Below are the code and all the weights of a small trained network. Each question names an input and a target symbol and asks about switching units off, where a switched-off unit gives its printed mean instead of its output.

import numpy as np


def w(rows, s, z=0):
    codes = np.array(rows[::2]) - 128.0
    scale = np.full(codes.shape[1], s)
    scale[-1] = z or s
    return codes * scale


def f(y):
    return y / 2 * (1 + np.tanh(0.7978845608 * (y + 0.044715 * y**3)))


def softmax(a):
    e = np.exp(a - a.max(-1, keepdims=True))
    return e / e.sum(-1, keepdims=True)


def log_softmax(a):
    a = a - a.max(-1, keepdims=True)
    return a - np.log(np.exp(a).sum(-1, keepdims=True))


def net(x, mask):
    ids = ['ΔΩαβζηψ'.index(c) for c in x.split()]
    T = len(ids)
    res = E[ids] + P[:T]
    u = 0
    for l in range(2):
        q, k, v = (res @ M[l].T for M in (Q, K, V))
        z = softmax(np.where(np.tri(T) > 0, q @ k.T / 3**0.5, -1e9)) @ v
        res = res + np.where(mask[u], z, O[l][:, -1]) @ O[l][:, :-1]
        u += 1
        y = f(res @ A[l][:, :-1].T + A[l][:, -1])
        res = res + np.where(mask[u : u + 16], y, B[l][:, -1]) @ B[l][:, :-1]
        u += 16
    return log_softmax(res[-1] @ U[:, :-1].T + U[:, -1])


Q, K, V, O, A, B = {}, {}, {}, {}, {}, {}
E = w([
[134,157,93,146,171,147,19,165,218],'Δ',
[195,112,152,133,79,27,20,87,74],'Ω',
[223,86,175,204,73,167,218,41,115],'α',
[125,242,237,104,34,116,106,98,119],'β',
[130,115,41,33,82,135,54,8,240],'ζ',
[143,199,162,201,99,105,228,157,183],'η',
[136,127,201,99,128,163,126,167,59],'ψ',
],0.013)
P = w([
[2,94,101,188,64,137,105,170,27],'0',
[58,107,67,138,142,76,183,187,73],'1',
[67,107,100,106,133,82,182,183,125],'2',
[83,117,128,107,137,103,174,188,144],'3',
[95,115,151,82,157,110,152,167,177],'4',
[122,119,164,77,157,109,150,172,190],'5',
[140,135,182,80,151,122,133,160,200],'6',
[175,145,198,90,143,122,133,164,201],'7',
[190,150,209,101,141,127,128,167,206],'8',
[211,159,220,111,137,131,124,159,207],'9',
],0.0059)
Q[0] = w([
[117,68,238,37,84,190,208,178,136],'L0H0',
[90,255,154,174,183,107,170,131,97],'L0H0',
[129,128,100,124,147,132,140,239,247],'L0H0',
],0.0058)
K[0] = w([
[142,115,134,97,129,198,253,136,138],'L0H0',
[72,208,195,229,80,128,101,191,145],'L0H0',
[46,161,67,138,196,143,131,182,184],'L0H0',
],0.005)
V[0] = w([
[207,116,153,92,157,41,40,40,48],'L0H0',
[200,220,254,123,220,68,196,91,94],'L0H0',
[179,73,127,125,91,195,194,14,89],'L0H0',
],0.0068)
O[0] = w([
[92,103,151,166,103,182,214,152,253,152],'L0H0',
[133,67,5,27,113,157,75,123,217,174],'L0H0',
[111,230,137,176,46,100,40,240,119,250],'L0H0',
],0.0049,0.0024)
A[0] = w([
[66,189,98,103,131,127,139,112,58,86],'L0N0',
[76,142,155,122,121,157,199,149,169,66],'L0N1',
[132,38,30,123,99,107,151,53,107,101],'L0N2',
[91,94,4,86,120,163,129,152,149,66],'L0N3',
[117,71,99,151,141,205,228,57,81,4],'L0N4',
[71,135,85,124,155,121,145,199,193,88],'L0N5',
[106,86,159,148,119,121,111,124,80,105],'L0N6',
[40,135,24,211,137,156,60,195,154,69],'L0N7',
[135,113,123,66,151,127,73,182,109,94],'L0N8',
[181,146,120,89,125,155,150,135,101,101],'L0N9',
[94,96,75,152,124,68,39,101,63,49],'L0N10',
[157,127,98,139,127,111,116,97,59,69],'L0N11',
[98,178,87,141,83,107,152,119,133,124],'L0N12',
[151,142,118,82,105,164,79,58,84,113],'L0N13',
[134,148,135,115,148,130,128,213,118,82],'L0N14',
[113,72,141,98,88,126,146,89,86,134],'L0N15',
],0.011,0.0031)
B[0] = w([
[161,115,167,41,80,79,220,120,108,134],'L0N0',
[56,52,129,209,140,74,114,185,19,155],'L0N1',
[70,217,122,185,132,116,123,108,39,152],'L0N2',
[56,216,154,159,137,105,171,141,41,109],'L0N3',
[10,209,60,212,86,142,134,152,46,134],'L0N4',
[102,174,148,195,113,68,139,143,40,163],'L0N5',
[128,159,36,63,185,117,137,136,54,170],'L0N6',
[94,228,35,186,195,120,124,118,43,149],'L0N7',
[78,181,100,177,100,175,187,138,134,249],'L0N8',
[53,117,112,165,142,191,101,106,161,166],'L0N9',
[63,216,74,184,112,67,190,167,76,155],'L0N10',
[1,93,93,181,164,120,132,170,122,86],'L0N11',
[129,159,194,133,213,159,168,89,160,244],'L0N12',
[84,135,164,217,165,97,126,200,74,223],'L0N13',
[35,130,35,72,142,162,173,102,123,207],'L0N14',
[133,167,133,163,179,124,104,152,20,185],'L0N15',
],0.0099,0.0015)
Q[1] = w([
[230,193,150,233,2,172,173,64,107],'L1H0',
[35,26,121,103,73,248,130,2,201],'L1H0',
[100,90,61,239,61,213,180,98,67],'L1H0',
],0.0056)
K[1] = w([
[135,192,84,139,70,134,135,166,249],'L1H0',
[155,111,106,66,82,143,110,169,124],'L1H0',
[128,216,103,77,118,83,149,144,117],'L1H0',
],0.011)
V[1] = w([
[207,108,137,206,116,112,178,98,88],'L1H0',
[137,168,153,169,124,89,48,50,161],'L1H0',
[187,114,83,101,83,3,103,219,126],'L1H0',
],0.011)
O[1] = w([
[4,118,49,133,33,168,150,57,165,255],'L1H0',
[36,61,142,48,171,148,111,62,33,154],'L1H0',
[2,64,192,177,146,148,18,171,171,91],'L1H0',
],0.0058,0.0034)
A[1] = w([
[149,141,141,199,133,39,152,132,127,150],'L1N0',
[50,128,89,113,158,194,149,134,50,165],'L1N1',
[72,92,123,66,132,164,142,94,114,42],'L1N2',
[84,184,47,116,128,106,96,125,26,170],'L1N3',
[80,69,83,68,112,118,133,203,48,101],'L1N4',
[190,79,92,101,85,128,75,56,236,166],'L1N5',
[96,145,99,82,159,162,149,159,88,150],'L1N6',
[112,138,186,107,88,82,163,157,157,99],'L1N7',
[193,69,171,152,147,179,53,132,147,225],'L1N8',
[84,130,82,133,107,79,130,136,11,34],'L1N9',
[72,136,31,150,182,109,152,147,77,55],'L1N10',
[19,165,106,118,124,132,148,156,48,2],'L1N11',
[58,135,145,168,166,96,199,190,109,171],'L1N12',
[86,118,132,116,118,81,102,119,65,109],'L1N13',
[133,143,82,126,197,138,68,141,134,152],'L1N14',
[218,45,128,69,117,171,83,99,244,4],'L1N15',
],0.011,0.0039)
B[1] = w([
[114,161,143,77,109,84,135,125,150,181],'L1N0',
[165,181,110,159,103,75,146,113,132,212],'L1N1',
[135,128,118,114,126,88,87,153,90,133],'L1N2',
[120,92,133,127,104,86,78,116,86,254],'L1N3',
[109,157,145,121,149,49,114,141,86,155],'L1N4',
[153,149,112,163,142,153,185,161,169,214],'L1N5',
[132,145,150,140,126,103,124,116,181,166],'L1N6',
[120,119,91,108,163,164,128,122,59,185],'L1N7',
[84,110,100,73,175,95,142,128,154,186],'L1N8',
[69,145,119,164,155,173,128,160,142,205],'L1N9',
[168,95,156,125,144,171,104,131,157,191],'L1N10',
[174,126,141,73,147,139,154,154,89,218],'L1N11',
[123,134,120,117,114,133,114,76,148,211],'L1N12',
[111,100,116,128,115,158,147,124,174,171],'L1N13',
[147,59,145,124,82,113,140,107,119,147],'L1N14',
[114,126,160,134,106,139,49,135,8,182],'L1N15',
],0.016,0.0068)
U = w([
[100,162,143,128,84,84,96,3,43,166],'Δ',
[38,83,93,187,161,90,87,155,114,61],'Ω',
[134,162,68,250,98,168,128,99,65,74],'α',
[117,128,90,137,176,131,171,73,202,255],'β',
[152,110,156,121,202,202,119,141,45,143],'ζ',
[192,75,144,165,152,118,90,69,116,85],'η',
[168,177,126,146,182,67,124,161,107,59],'ψ',
],0.0044,0.0042)

Each question gives the input, a string of symbols that net reads in full, and the target symbol t.
The units are the heads (3 rows each of Q, K, V and O) and the neurons (one row each of A and B). Each row of codes is followed by its name. A weight is (code - 128) times the scale printed after its matrix; where a second scale follows, it is the last column's (O, A, B and U).
mask holds one flag per unit, layer by layer, with each layer's heads first. A switched-off unit (its flag False) gives its mean, the last column of its rows in O or B, instead of its output. The means were averaged over made-up inputs and are rounded, as every weight is.
A unit's drop is (log p(t) with every unit on - log p(t) with that unit switched off) / (log p(t) with every unit on - log p(t) with every unit switched off).
The circuit of an input: a set's keep is (log p(t) with only the set's units on - log p(t) with every unit switched off) / (log p(t) with every unit on - log p(t) with every unit switched off). Starting from the 12 units with the biggest drops (on a tie, the unit counted first), units are removed one at a time, each time the one whose removal leaves the highest keep (on an exact tie, the one counted first), for as long as the keep stays at least 0.8.
units of the circuit, in order: the units of the circuit, biggest drop first
most important unit: the unit with the biggest drop
top k neurons: the k neurons with the biggest drops, biggest first
top k neurons in layer l: the k neurons of layer l with the biggest drops, biggest first
input ζ ψ ψ, target β: top 2 neurons in layer 1 -> [L1N15, L1N3]
input Ω ψ Ω ψ η η η ψ, target β: most important unit -> L0N8
input Ω Δ Δ α Ω α ψ η η α, target ψ: top 2 neurons in layer 0 -> [L0N8, L0N14]
input β ψ α Δ β Ω β, target ζ: units of the circuit, in order -> [L1N7, L1N1]
input Δ Δ β β Δ β ψ Δ, target ζ: top 2 neurons -> [L1N15, L1N5]
input Ω α ψ Δ, target Δ: units of the circuit, in order -> [L0N7, L1N3]
input Ω Δ ψ α η Δ η Δ, target ζ: top 2 neurons in layer 0 -> [L0N10, L0N2]
input ψ ζ α ζ η, target Δ: top 4 neurons -> [L0N1, L0N5, L1N5, L1N12]
input η Ω ζ ζ Δ, target Δ: units of the circuit, in order -> [L1N3, L0N7]
input α α α Ω Ω, target β: top 2 neurons -> [L0N10, L1N15]
input Ω α β Δ ψ, target ψ: units of the circuit, in order -> [L0N14, L1N4, L1N1]
input β ψ Ω, target Ω: top 4 neurons -> [L1N9, L0N2, L1N13, L0N10]
input ψ Δ Ω β η η α, target α: top 2 neurons -> [L0N4, L1N9]
input Ω ψ α Ω Ω, target ζ: top 3 neurons in layer 1 -> [L1N15, L1N5, L1N1]
input α η η ψ, target ψ: top 3 neurons in layer 1 -> [L1N4, L1N11, L1N1]
input η ψ ψ Ω ζ ζ β Ω, target β: top 2 neurons -> [L1N3, L1N8]
input Δ β β, target ζ: units of the circuit, in order -> [L1N7, L1N1, L0N0]
input Δ ζ β ψ Ω, target Ω: units of the circuit, in order -> [L1N9, L0N10]
input β η α Ω α, target Ω: units of the circuit, in order -> [L1H0, L0N10, L0N1]
input ζ Ω η β Δ, target η: most important unit -> L0N7
input α α η β α η α, target ζ: top 3 neurons in layer 1 -> [L1N15, L1N5, L1N1]
input Δ η ζ η α η Ω η, target ζ: top neuron -> [L1N15]
input ψ ψ ψ η α Δ, target η: top 4 neurons -> [L0N7, L1N10, L0N5, L1N14]
input α Ω Δ η, target Δ: top 4 neurons -> [L0N1, L1N5, L1N12, L0N5]
input β α β ψ α ψ η α, target ψ: top 4 neurons in layer 0 -> [L0N8, L0N14, L0N1, L0N12]
input Δ β α ζ ζ β η β ζ, target ζ: top 2 neurons -> [L1N15, L1N5]
input Δ ζ ζ Ω η Δ ζ, target ζ: top 2 neurons in layer 0 -> [L0N10, L0N4]
input α ψ β β α ψ Δ α Ω α, target ζ: top 4 neurons in layer 1 -> [L1N15, L1N5, L1N8, L1N1]
input Ω α ψ ζ Ω η ζ Ω, target ζ: top neuron in layer 0 -> [L0N2]
